In the rows, zero is written as 128.
Known rows:
[165 185 131 127 136 124 134 114 136 101  94 161 136 125 146 113 149 133
 116 146 122 116  79 168 108 109 119 115 145 127 120 142 144 125 150 131
 145 154 159] -> q755
[136 150 118 140 143 122 145 124 133 125 123 130 137 139 123 117 134 121
 126 133 139 124 117 160 110 117 103 120 136 131 132 137 132 133 127 124
 130 124 148] -> q316
[120 132 117 134 139 122 146 133 130 138 132 114 138 140 118 115 129 117
 132 126 136 125 131 148 112 123 113 126 129 127 139 127 131 129 116 122
 121 122 135] -> q665
[146 165 114 140 141 121 146 124 135 122 111 140 138 139 130 113 135 133
 120 137 132 124 107 173 103 111  96 118 139 130 131 143 135 133 131 123
 138 130 154] -> q323
[160 176 111 144 142 119 150 114 137 118 106 147 138 143 129 119 140 140
 126 144 134 118  92 183 101 105  88 111 145 136 125 150 137 137 134 125
 144 134 156] -> q291
[110 120 122 139 135 119 139 141 129 130 140 107 136 143 108 122 125 110
 140 118 139 130 149 132 122 128 127 126 129 130 138 119 126 125 114 125
 111 122 131] -> q905
[ 78  72 128 117 114 136 125 151 133 142 164  84 131 136 108 143 117 101
 152  99 134 151 189  78 131 145 156 152 119 107 133  93 122 115 111 132
  96 112  99] -> q677
[169 177 136 143 129 130 143 107 148 115  96 160 142 137 163 120 131 147
 108 143 121 125  82 175 126 120 117 118 128 138 125 169 135 139 157 125
 153 131 144] -> q381
[ 97  99 138 111 129 130 116 153 117 129 149  93 130 129 104 122 129  88
 141 106 132 131 170  92 138 141 176 140 124 117 138  96 134 113 117 134
 104 132 114] -> q94
[125 134 121 128 118 133 136 126 142 130 125 124 135 139 138 136 133 137
 131 130 127 139 134 126 103 123 117 135 133 116 118 120 129 125 131 127
 127 125 134] -> q572
[138 152 122 132 122 136 136 119 143 124 120 136 134 138 143 136 137 145
 131 130 123 134 122 142 105 117 112 130 140 118 115 130 128 123 142 130
 137 124 138] -> q102
[154 154 117 131 144 130 129 119 130 117 124 139 134 126 140 134 134 130
 133 138 121 121 120 137 140 113 117 141 128 144 130 147 130 123 140 123
 149 146 129] -> q337
[173 193 118 139 119 132 146  99 150 113  86 168 134 136 162 128 146 170
 114 150 123 126  83 176  86 101  86 121 148 127 104 154 134 130 154 125
 155 134 167] -> q797
[ 75  45 134  98 112 126 104 164 119 147 178  68 123 127 106 124 124  98
 144  94 133 145 193  70 160 158 149 151 110 127 135  92 125 122  95 131
  94 121  86] -> q749
[ 96 103 126 120 111 133 125 140 139 135 145 110 132 140 127 138 127 118
 140 110 128 143 161 102 120 134 137 143 126 112 126 103 123 120 123 129
 115 119 114] -> q185
[127 102 151 144 129  91 129  82 125 142 109 140 139 141 125 221  78 139
 105 144 140 101 101  97 128 116 144  97  99 121 165 144 119 150 152 163
 144 110 115] -> q118
[150 165 131 131 130 127 132 117 134 111 104 153 133 120 140 114 143 125
 120 137 123 122  99 155 113 114 128 119 140 130 119 136 141 128 144 127
 140 148 153] -> q452
[104 128 133 146 125 139 139 134 121 139 134 104 131 133 108 114 141 123
 131 117 124 124 140 125 133 125 125 136 120 111 138 125 127 112 118 130
 115 132 123] -> q289
[170 183 120 143 131 131 139 106 132 115 103 164 126 120 148 129 143 150
 111 151 121 120  91 166 114 117 102 124 138 143 119 156 128 132 152 119
 152 132 153] -> q369
[ 98  78 122 113 135 136 116 150 119 138 172  85 132 130 106 140 114  89
 150 103 126 131 189  73 166 139 156 159 109 135 143 109 120 115 110 128
 108 130  90] -> q570
[119 108 125 130 131 131 124 144 124 136 151 112 123 126 123 140 129 110
 132 115 123 129 160 104 145 149 142 145 117 130 135 117 119 120 122 119
 117 119 119] -> q640

Facts:
q102 σ q572; q105 σ q781; q107 σ q915; q115 σ q604; q119 σ q87; q124 σ q89
q125 σ q111; q128 σ q732; q137 σ q965; q14 σ q820; q147 σ q810; q151 σ q388
q156 σ q893; q168 σ q461; q179 σ q288; q184 σ q7; q185 σ q206; q188 σ q620
q189 σ q465; q19 σ q205; q191 σ q274; q195 σ q876; q196 σ q291; q205 σ q191
q206 σ q677; q209 σ q257; q23 σ q115; q231 σ q751; q245 σ q252; q254 σ q67
q256 σ q627; q257 σ q927; q263 σ q712; q266 σ q144; q267 σ q94; q274 σ q329
q28 σ q516; q286 σ q179; q288 σ q267; q289 σ q125; q291 σ q323; q298 σ q119
q304 σ q28; q314 σ q748; q316 σ q665; q323 σ q316; q327 σ q511; q329 σ q209
q332 σ q507; q337 σ q332; q348 σ q124; q352 σ q730; q364 σ q869; q369 σ q687
q376 σ q428; q381 σ q754; q389 σ q987; q401 σ q755; q410 σ q381; q428 σ q570
q436 σ q447; q447 σ q667; q452 σ q266; q461 σ q286; q465 σ q245; q47 σ q589
q472 σ q566; q493 σ q369; q501 σ q327; q507 σ q376; q516 σ q717; q52 σ q558
q520 σ q948; q521 σ q628; q535 σ q756; q545 σ q473; q550 σ q337; q551 σ q436
q558 σ q663; q559 σ q189; q566 σ q671; q570 σ q178; q572 σ q877; q583 σ q304
q588 σ q3; q589 σ q117; q59 σ q814; q597 σ q456; q60 σ q734; q603 σ q640
q604 σ q552; q618 σ q807; q627 σ q597; q628 σ q821; q634 σ q815; q640 σ q47
q650 σ q588; q661 σ q603; q663 σ q674; q665 σ q905; q667 σ q195; q67 σ q102
q671 σ q19; q674 σ q838; q677 σ q971; q7 σ q60; q712 σ q78; q717 σ q137
q730 σ q156; q734 σ q404; q737 σ q881; q745 σ q596; q748 σ q834; q749 σ q784
q751 σ q289; q754 σ q907; q755 σ q147; q769 σ q128; q772 σ q550; q78 σ q348
q781 σ q263; q784 σ q492; q797 σ q254; q807 σ q985; q810 σ q535; q811 σ q749
q814 σ q151; q815 σ q713; q82 σ q231; q820 σ q364; q821 σ q23; q834 σ q923
q838 σ q769; q855 σ q583; q869 σ q559; q87 σ q107; q876 σ q59; q877 σ q185
q881 σ q82; q89 σ q917; q893 σ q938; q905 σ q301; q915 σ q520; q917 σ q969
q923 σ q661; q927 σ q349; q93 σ q772; q938 σ q634; q94 σ q256; q948 σ q501
q951 σ q14; q965 σ q811; q968 σ q168; q971 σ q188; q985 σ q551; q987 σ q452
q102 Ξ q119; q105 Ξ q117; q107 Ξ q409; q111 Ξ q915; q115 Ξ q118; q117 Ξ q228
q119 Ξ q409; q124 Ξ q117; q125 Ξ q915; q128 Ξ q304; q137 Ξ q203; q14 Ξ q107
q144 Ξ q456; q147 Ξ q267; q151 Ξ q974; q156 Ξ q314; q168 Ξ q338; q178 Ξ q589
q179 Ξ q338; q184 Ξ q618; q185 Ξ q119; q188 Ξ q119; q189 Ξ q107; q19 Ξ q28
q191 Ξ q28; q195 Ξ q974; q196 Ξ q520; q205 Ξ q28; q206 Ξ q119; q209 Ξ q28
q23 Ξ q118; q231 Ξ q915; q245 Ξ q107; q252 Ξ q107; q254 Ξ q119; q256 Ξ q338
q257 Ξ q28; q263 Ξ q117; q266 Ξ q456; q267 Ξ q338; q274 Ξ q28; q28 Ξ q203
q286 Ξ q338; q288 Ξ q338; q289 Ξ q915; q291 Ξ q520; q298 Ξ q409; q3 Ξ q436
q301 Ξ q520; q304 Ξ q203; q314 Ξ q228; q316 Ξ q520; q323 Ξ q520; q327 Ξ q409
q329 Ξ q28; q332 Ξ q589; q337 Ξ q589; q348 Ξ q117; q349 Ξ q28; q352 Ξ q314
q364 Ξ q107; q369 Ξ q603; q376 Ξ q589; q381 Ξ q628; q388 Ξ q974; q389 Ξ q456
q401 Ξ q267; q404 Ξ q618; q410 Ξ q628; q428 Ξ q589; q436 Ξ q974; q447 Ξ q974
q452 Ξ q456; q456 Ξ q338; q461 Ξ q338; q465 Ξ q107; q47 Ξ q228; q472 Ξ q28
q473 Ξ q137; q492 Ξ q203; q493 Ξ q603; q501 Ξ q409; q507 Ξ q589; q511 Ξ q409
q516 Ξ q203; q52 Ξ q304; q520 Ξ q409; q521 Ξ q118; q535 Ξ q267; q545 Ξ q137
q550 Ξ q589; q551 Ξ q974; q552 Ξ q118; q558 Ξ q304; q559 Ξ q107; q566 Ξ q28
q570 Ξ q589; q572 Ξ q119; q583 Ξ q203; q588 Ξ q436; q589 Ξ q228; q59 Ξ q974
q596 Ξ q876; q597 Ξ q338; q60 Ξ q618; q603 Ξ q228; q604 Ξ q118; q618 Ξ q974
q620 Ξ q119; q627 Ξ q338; q628 Ξ q118; q634 Ξ q314; q640 Ξ q228; q650 Ξ q436
q661 Ξ q228; q663 Ξ q304; q665 Ξ q520; q667 Ξ q974; q67 Ξ q119; q671 Ξ q28
q674 Ξ q304; q677 Ξ q119; q687 Ξ q603; q7 Ξ q618; q712 Ξ q117; q713 Ξ q314
q717 Ξ q203; q730 Ξ q314; q732 Ξ q304; q734 Ξ q618; q737 Ξ q915; q745 Ξ q876
q748 Ξ q228; q749 Ξ q203; q751 Ξ q915; q754 Ξ q628; q755 Ξ q267; q756 Ξ q267
q769 Ξ q304; q772 Ξ q589; q78 Ξ q117; q781 Ξ q117; q784 Ξ q203; q797 Ξ q119
q807 Ξ q974; q810 Ξ q267; q811 Ξ q203; q814 Ξ q974; q815 Ξ q314; q82 Ξ q915
q820 Ξ q107; q821 Ξ q118; q834 Ξ q228; q838 Ξ q304; q855 Ξ q203; q869 Ξ q107
q87 Ξ q409; q876 Ξ q974; q877 Ξ q119; q881 Ξ q915; q89 Ξ q117; q893 Ξ q314
q905 Ξ q520; q907 Ξ q628; q915 Ξ q409; q917 Ξ q117; q923 Ξ q228; q927 Ξ q28
q93 Ξ q589; q938 Ξ q314; q94 Ξ q338; q948 Ξ q409; q951 Ξ q107; q965 Ξ q203
q968 Ξ q338; q969 Ξ q117; q971 Ξ q119; q985 Ξ q974; q987 Ξ q456

Rows:
No name comes twice in this set of rows, the named rows included.
[ 81  54 119 158 133 134  90 152 116 172 163 116 113  96  97 180 106  98
 149 110 143 114 191  59 164 162 193 134 114 111 151  88  84 144 100 121
  99  78  83] : q117
[158 176 124 136 121 132 148 103 148 118 100 157 133 134 158 128 139 160
 117 142 125 134  98 166  89 105  96 123 144 123 108 139 135 132 154 129
 150 136 154] : q254
[154 186 126 151 128 135 152 103 130 122  99 149 134 131 142 106 149 147
 118 148 117 115  84 177 116 100  99 118 131 123 119 159 138 123 144 129
 149 139 155] : q881
[188 197 117 144 135 128 139  96 137 114  94 172 128 122 154 118 148 155
 111 155 121 119  73 178 110 110  92 121 138 140 110 169 134 134 155 117
 163 139 159] : q493
[143 137 115 134 141 134 124 125 130 123 130 133 134 126 135 137 127 121
 136 133 120 123 133 122 148 118 123 144 127 144 128 142 130 123 135 127
 139 143 113] : q332
[116 120 139 126 126 132 130 136 136 129 135 120 137 138 135 125 122 114
 128 114 128 132 133 123 148 140 149 133 115 126 141 132 124 133 133 129
 121 119 117] : q604
[ 72  70 139 110 128 129 110 165 118 132 171  74 128 126  93 123 126  76
 147  93 135 135 195  68 153 157 192 152 116 116 145  80 128 113 103 134
  89 133 101] : q627
[ 61  50 140 105 125 131 112 174 112 143 179  67 128 129  84 124 122  69
 153  88 132 137 210  54 153 161 202 153 113 114 143  74 127 108  95 133
  81 125  86] : q597
[ 84  94 133 131 124 141 136 146 113 151 153  83 132 135  98 115 135 103
 143 103 125 124 163  97 150 133 151 143 116 106 145 115 124 112 110 130
 101 129 106] : q111
[163 199 124 151 125 136 151  99 134 122  91 163 133 134 144 103 156 158
 111 147 115 110  71 186 110 103  87 117 141 124 117 163 136 123 151 127
 156 149 167] : q737
[106  91 118 118 136 136 117 145 121 133 164  98 128 132 118 140 118  97
 148 117 120 129 181  86 160 145 147 157 114 136 140 116 122 117 118 127
 117 131  94] : q428

Now the same objects, written a new way:
Known rows:
[149 119 103 150 133 148 113 151 105 157 143 141 147 111 151 113 125 137
 113 129 120 127 171 136 115 127 123 115 131 132 104 111 128 127 142 145
 115] -> q754
[ 53 112 140 153 113  55 157 109 160 131 112  92 124 172 125 125 103  94
 147 121 134 141  93 121 139 143 121 157 155 129 171 115 176 130 149 136
 131] -> q117
[ 38 106 146 128 124  97 152 116 141 119 116 122 134 184 101 122 123 131
 146 129 132 117 102 116 131 121 135 135 118 146 151 140 154 136 126 140
 145] -> q89
[202 132 136 129 130 143 116 133 106 118 133 159 136 126 117 134 136 150
 125 103 133 131  73 129 127 123 120 133 125  76 141 134 146 135 115 106
 145] -> q838
[ 75 125 142 157 116 100 143 108 167 135 107 104 105 163 126 122  76 101
 145 121 127 153  94 118 162 131 136 166 170 141 193 122 174 117 117 143
  95] -> q597
[ 51 112 134 150 120 126 158 119 167 114 113 111 134 154 106 124 103 119
 147 133 119 146 110 112 145 134 134 159 160 124 171 148 161 130 112 128
 122] -> q256
[ 57 110 148 131 123 135 156 124 126  92 125 139 141 158  94 120 111 135
 141 114 130 135  75 120 134 128 136 150 137 122 155 161 157 128  98 131
 131] -> q965
[146 127 132 133 126 121 131 129 108 115 134 122 133 120 128 127 119 127
 127 121 130 133 109 127 124 136 122 134 124 118 124 126 139 123 115 118
 133] -> q203
[133 144 115 123 133 128 123 125 119 140 138 146 146 109 151 139 156 123
 110 132 121 125 159 138 109 152 132 108 124 161 105 121 107 134 141 130
 104] -> q820
[209 137 113 135 136 145 105 125 136 138 128 144 136 139 130 137 133 157
 127 142 107 132 156 110 129 121 124 126 125 125 142 122 120 130 104 117
 119] -> q266
[135 135 127 124 126 122 138 126 119 120 128 124 130 130 133 135 125 120
 126 129 128 132 150 125 122 148 129 116 128 129 121 125 136 124 129 124
 128] -> q409
[118 136 145 113 125 144 146 131 115 123 119 158 133 137 127 145 127 131
 126 112 132 128 153 123 126 150 130  91 122 128 121 137 162 126 135 113
 142] -> q520
[ 74 110 143 125 127 167 145 141 111 122 122 157 132 158 111 121 103 144
 136 116 130 127 133 121 138 125 138 111 126 137 132 157 167 123 117 141
 131] -> q552
[159 132 113 149 136 147 109 128 142 142 133 129 145  97 145 128 134 141
 117 141 104 128 168 118 123 118 122 126 120 157 120 106 107 128 104 119
 114] -> q147
[174 128 106 103 131 136 103 148 127 138 144  96 100  75 149 123 132 117
 130 157 129 132 165 144 133 111 116 133 117 134  81 151  59 114 140 123
 128] -> q650
[190 131 108 121 137 142 106 142 115 114 148 104 136  74 132 124 123 126
 116 148 144 129 112 150 131 116 115 153 102 127  86 120  74 120 105 114
 128] -> q545
[171 134 120 135 132 142 107 134  98 109 145  96 128  59 132 113 140 127
 113 126 133 118  99 141 115 115 128 141 110 111 101 110  96 130 100 120
 127] -> q473
[ 61 120 149 141 111  82 144 114 154 141 115 110  88 161 134 118  88  91
 148 108 128 154  79 127 155 130 131 161 183 130 190 144 167 114 145 149
 100] -> q814
[172 137 109 140 134 161 102 129 130 126 131  81 116  63 139 120 133 133
 119 153 115 120 174 123 124 110 133 128 108 135 107 108  91 128  93 119
 120] -> q987
[163 146 100 100 138 143 116 135 127 127 138 101 126  90 144 142 136 115
 115 166 143 128 175 151 127 144 132 122 102 157  77 133  70 126 133 124
 109] -> q951
[135 152 112 123 131 155 127 131 123 121 133 108 120  76 138 124 150 115
 109 141 130 118 179 134 107 132 140 113 132 112  92  95  84 127 136 136
 128] -> q254

Rows:
No name comes twice in this set of rows, the named rows included.
[ 27 132 136 146 115 113 178 114 179 120 109 128 129 164 117 129 106  88
 136 121 134 152 116 123 139 152 137 153 192 106 174 115 161 124 157 146
 116] : q971
[123 121 147 124 125 117 134 128 120 135 119 141 131 147 126 135 128 137
 133 112 133 115 139 120 129 128 118 101 104 129 120 124 163 130 141 114
 159] : q603
[ 55 110 142 147 118 115 161 122 148 101 123 122 139 151 102 120 108 114
 143 116 131 146  62 125 138 136 129 166 160 106 170 149 164 132 116 131
 126] : q811
[ 61 115 143 156 115  99 156 117 156 116 119 115 130 148 114 120  96 102
 141 109 134 153  53 130 147 137 126 175 172 108 182 134 172 128 128 134
 116] : q749
[126 125 143 130 129 168 128 134 138 133 116 156 130 127 120 136 119 148
 132 118 122 128 146 117 142 117 128 109 120 130 136 141 154 128 115 112
 140] : q288
[ 31 120 138 134 119 117 171 118 159 109 115 124 134 162 109 131 116 107
 142 126 129 145 112 122 135 153 139 146 167 122 162 148 160 133 137 137
 121] : q327
[104 137 145 105 128 158 140 129 127 130 117 168 132 136 124 148 137 135
 124 114 133 128 142 132 131 146 139  92 121 143 127 153 153 134 139 120
 128] : q559
[172 151 115 121 133 141 129 127 130 130 130 174 140 153 129 141 150 137
 117 130 120 129 164 122 112 143 131 110 150 101 127 107 112 128 146 133
 128] : q102
[150 123 109 147 133 140 114 143 112 150 142 140 144 107 150 118 134 135
 114 128 118 125 159 133 114 128 121 117 130 139 106 111 120 127 138 138
 116] : q821
[ 82 115 158 123 128 160 143 130 110  99 129 169 145 140  96 122 112 148
 132  99 135 127  56 127 136 115 134 140 121 129 145 157 156 126  88 125
 135] : q274
[166 149 127 117 128 158 135 132 135 128 120 171 129 144 122 144 146 140
 123 120 128 129 158 121 122 138 132 102 150  83 132 115 133 132 150 123
 144] : q572
[ 45 107 144 128 123 110 153 119 138 113 117 126 135 177 101 122 120 131
 144 127 129 122 105 116 133 126 137 135 127 141 150 146 155 133 124 139
 140] : q47
[132 126 141 133 130 178 126 132 147 132 113 151 130 125 118 137 116 152
 132 124 117 130 156 112 146 113 129 112 117 135 139 137 154 128 104 109
 139] : q756
[200 133 121 119 126 108 114 132 105 136 139 144 120 143 145 135 142 139
 132 123 111 133 143 119 116 136 114 114 135 108 129 142 122 122 140 120
 134] : q551

The same objects again, as new rows of numbers:
Known rows:
[104 146 131 150 176 119  91 119 149  98 179 114  75] -> q627
[133 136 116 130 130 108 120 118 133 120 160 132 113] -> q338
[135 135 108 131 144 101 109 117 138 117 180 133 105] -> q267
[129 136 107 133 160  95 100 121 137 109 199 131  88] -> q810
[110 140 120 145 178 109  87 117 151  97 200 121  68] -> q535
[175 114  77 112 102  74 126 115 124 135 183 152 134] -> q755
[176  97 101 106  69  91 180 112  89 145  98 152 192] -> q196
[125  99 162  99 113 151 111 153 123 154  93 127 108] -> q507
[135  95 157  91  95 148 120 153 116 161  93 134 121] -> q332
[143  97 118 104  90 117 147 126 154 117 121 133 157] -> q436
[ 99 127 142 128 166 152  98 157 113 119  79 115  90] -> q89
[ 85 136 151 132 181 159  91 155 115 114  93 110  77] -> q917
[144  81 117  86  78 116 154 119 163 113 114 138 166] -> q7
[173  65  98  70  43 103 172 123 154 130 107 154 191] -> q184
[121 160 117 163 113 150 138 161 129 170 173 135 140] -> q205
[131 129 138 129 128 113 155 111  92 118 111 130 140] -> q231
[157 138  93 145  69 127 171 158 110 192 162 153 176] -> q472
[156 111 124 111 136 108 162 110 144 147 107 120 150] -> q364
[162 165  85 147 102 142 158 110 122 164 136 115 151] -> q663
[166  87 110  88  70 123 141 156  96 169  76 150 156] -> q730
[168  78 132  76  55 131 142 154 103 183  81 150 152] -> q772

Rows:
No name comes twice in this set of rows, the named rows included.
[102 167 132 170 142 155 126 163 138 159 180 126 121] : q274
[111 160 121 165 126 153 135 154 129 165 183 128 135] : q191
[153 120  99 123 116  96 125 123 131 127 165 138 124] : q179
[ 69 141 159 139 199 163  84 147 121 108  90 109  62] : q969
[ 76 122 191 121 174 172  78 153 140 126 111 108  60] : q178
[113 159 127 159 146 151 127 132 141 135 154 112 110] : q965
[152 123 100 127 125  87 116 124 132 126 190 142 109] : q147
[106 115 141 122 140 136 122 119 161  93 127 115 119] : q876
[123 121 147 131 182 123 138 113 151 126 112  98 115] : q189
[110 129 151 137 199 135 130 113 158 117 116  95  99] : q465
[116 142 123 143 163 113  97 120 149 106 178 121  85] : q256
[130 151 108 159 105 143 146 158 121 177 173 139 148] : q19

